Below are the code and all the weights of a small trained network. Each question names an input and a class and asks about switching units off, where a switched-off unit gives its printed mean instead of its output.

import numpy as np


def w(rows, s, z=0):
    codes = np.array(rows[::2]) - 128.0
    scale = np.full(codes.shape[1], s)
    scale[-1] = z or s
    return codes * scale


def f(y):
    return y / 2 * (1 + np.tanh(0.7978845608 * (y + 0.044715 * y**3)))


def log_softmax(a):
    a = a - a.max(-1, keepdims=True)
    return a - np.log(np.exp(a).sum(-1, keepdims=True))


def net(x, mask):
    res = np.array(x, float).reshape(1, 6) / 4 @ E
    y = f(res @ A[0][:, :-1].T + A[0][:, -1])
    res = res + np.where(mask, y, B[0][:, -1]) @ B[0][:, :-1]
    return log_softmax(res[-1] @ U[:, :-1].T + U[:, -1])


A, B = {}, {}
E = w([
[230,177,1,114,53,165,193,54,122,118],'x0',
[118,132,143,180,65,113,7,95,129,69],'x1',
[173,252,124,61,70,114,99,170,209,191],'x2',
[135,130,134,162,24,139,179,164,162,104],'x3',
[106,112,36,111,169,219,85,174,134,110],'x4',
[211,194,63,226,217,28,110,64,139,195],'x5',
],0.0067)
A[0] = w([
[163,108,108,168,99,133,132,93,135,95,180],'n1',
[134,117,93,140,184,171,132,131,115,87,146],'n2',
[1,92,169,108,100,160,152,214,149,103,195],'n3',
[110,148,147,136,104,162,167,228,120,109,158],'n4',
[155,178,131,117,186,106,146,187,200,181,183],'n5',
[167,148,117,105,78,104,180,141,126,109,132],'n6',
[170,194,91,141,184,130,116,54,112,95,162],'n7',
[120,139,125,83,112,147,83,68,111,114,184],'n8',
[131,115,162,169,116,91,66,91,204,163,169],'n9',
[50,130,211,143,186,75,97,113,88,83,193],'n10',
[171,127,64,179,89,104,103,83,130,46,254],'n11',
[114,95,154,117,78,147,152,140,127,106,120],'n12',
[175,128,123,122,80,133,141,136,143,139,116],'n13',
[51,108,159,155,190,99,135,124,125,99,194],'n14',
[162,167,92,117,191,90,145,124,199,206,121],'n15',
],0.0084,0.0046)
B[0] = w([
[54,162,93,135,105,80,150,94,93,100,177],'n1',
[138,135,130,149,169,103,116,176,117,117,165],'n2',
[148,219,154,85,156,204,113,169,69,2,254],'n3',
[198,164,86,97,110,203,169,117,136,91,179],'n4',
[165,122,87,87,23,173,81,182,95,150,204],'n5',
[119,134,180,170,130,129,171,62,189,58,168],'n6',
[170,139,107,118,105,158,128,206,47,119,217],'n7',
[122,163,91,163,127,115,143,138,81,105,164],'n8',
[86,125,88,159,100,109,95,160,124,154,191],'n9',
[98,157,117,148,197,71,95,170,108,119,235],'n10',
[99,200,42,196,78,105,162,122,92,74,240],'n11',
[124,113,219,98,164,169,177,119,174,65,166],'n12',
[82,135,160,145,102,129,167,129,178,70,153],'n13',
[99,208,141,171,182,51,87,96,88,92,207],'n14',
[184,134,173,76,42,197,141,201,71,176,213],'n15',
],0.0069,0.009)
U = w([
[132,90,120,103,91,152,75,157,144,240,21],'0',
[97,132,180,137,227,104,77,117,134,121,13],'1',
[70,120,124,137,104,117,193,1,236,132,121],'2',
[181,143,127,104,114,236,131,142,102,131,156],'3',
[114,148,41,180,131,63,84,135,95,150,254],'4',
],0.0083,0.003)

Each question gives the input, the list of numbers given to net, and the class t.
The units are the neurons (one row each of A and B). Each row of codes is followed by its name. A weight is (code - 128) times the scale printed after its matrix; where a second scale follows, it is the last column's (A, B and U).
mask holds one flag per neuron, in row order. A switched-off neuron (its flag False) gives its mean, the last column of its row in B, instead of its output. The means were averaged over made-up inputs and are rounded, as every weight is.
A unit's drop is (log p(t) with every unit on - log p(t) with that unit switched off) / (log p(t) with every unit on - log p(t) with every unit switched off).
The circuit of an input: a set's keep is (log p(t) with only the set's units on - log p(t) with every unit switched off) / (log p(t) with every unit on - log p(t) with every unit switched off). Starting from the 12 units with the biggest drops (on a tie, the unit counted first), units are removed one at a time, each time the one whose removal leaves the highest keep (on an exact tie, the one counted first), for as long as the keep stays at least 0.8.
units of the circuit, in order: the units of the circuit, biggest drop first
most important unit: the unit with the biggest drop
k most important neurons: the k neurons with the biggest drops, biggest first
drop when u is switched off: that unit's drop, to one decimal
input [-4,-4,2,-2,-6,-4], class 1: units of the circuit, in order	[n15, n11]
input [0,-2,5,3,0,8], class 3: most important unit	n15
input [-6,6,7,-3,-5,2], class 0: units of the circuit, in order	[n11, n3]
input [8,2,-8,5,-4,1], class 2: units of the circuit, in order	[n6, n10, n3]
input [-3,4,5,0,-6,-2], class 1: units of the circuit, in order	[n11, n15]
input [-2,0,-1,-2,2,0], class 1: units of the circuit, in order	[n11, n5, n15]
input [2,-7,6,-6,5,0], class 0: units of the circuit, in order	[n3, n11]
input [-8,8,-3,3,1,-7], class 1: 2 most important neurons	[n10, n14]
input [2,-7,-2,6,-3,7], class 3: 3 most important neurons	[n15, n10, n14]
input [-2,-4,-3,0,-1,-4], class 1: 2 most important neurons	[n15, n5]
input [-4,-5,5,-5,-1,0], class 0: drop when n3 is switched off	0.2
input [-8,-2,6,-5,4,8], class 0: drop when n15 is switched off	0.3
input [-6,-2,4,-8,4,6], class 0: drop when n15 is switched off	0.4
input [8,-1,5,7,-7,2], class 2: units of the circuit, in order	[n6]
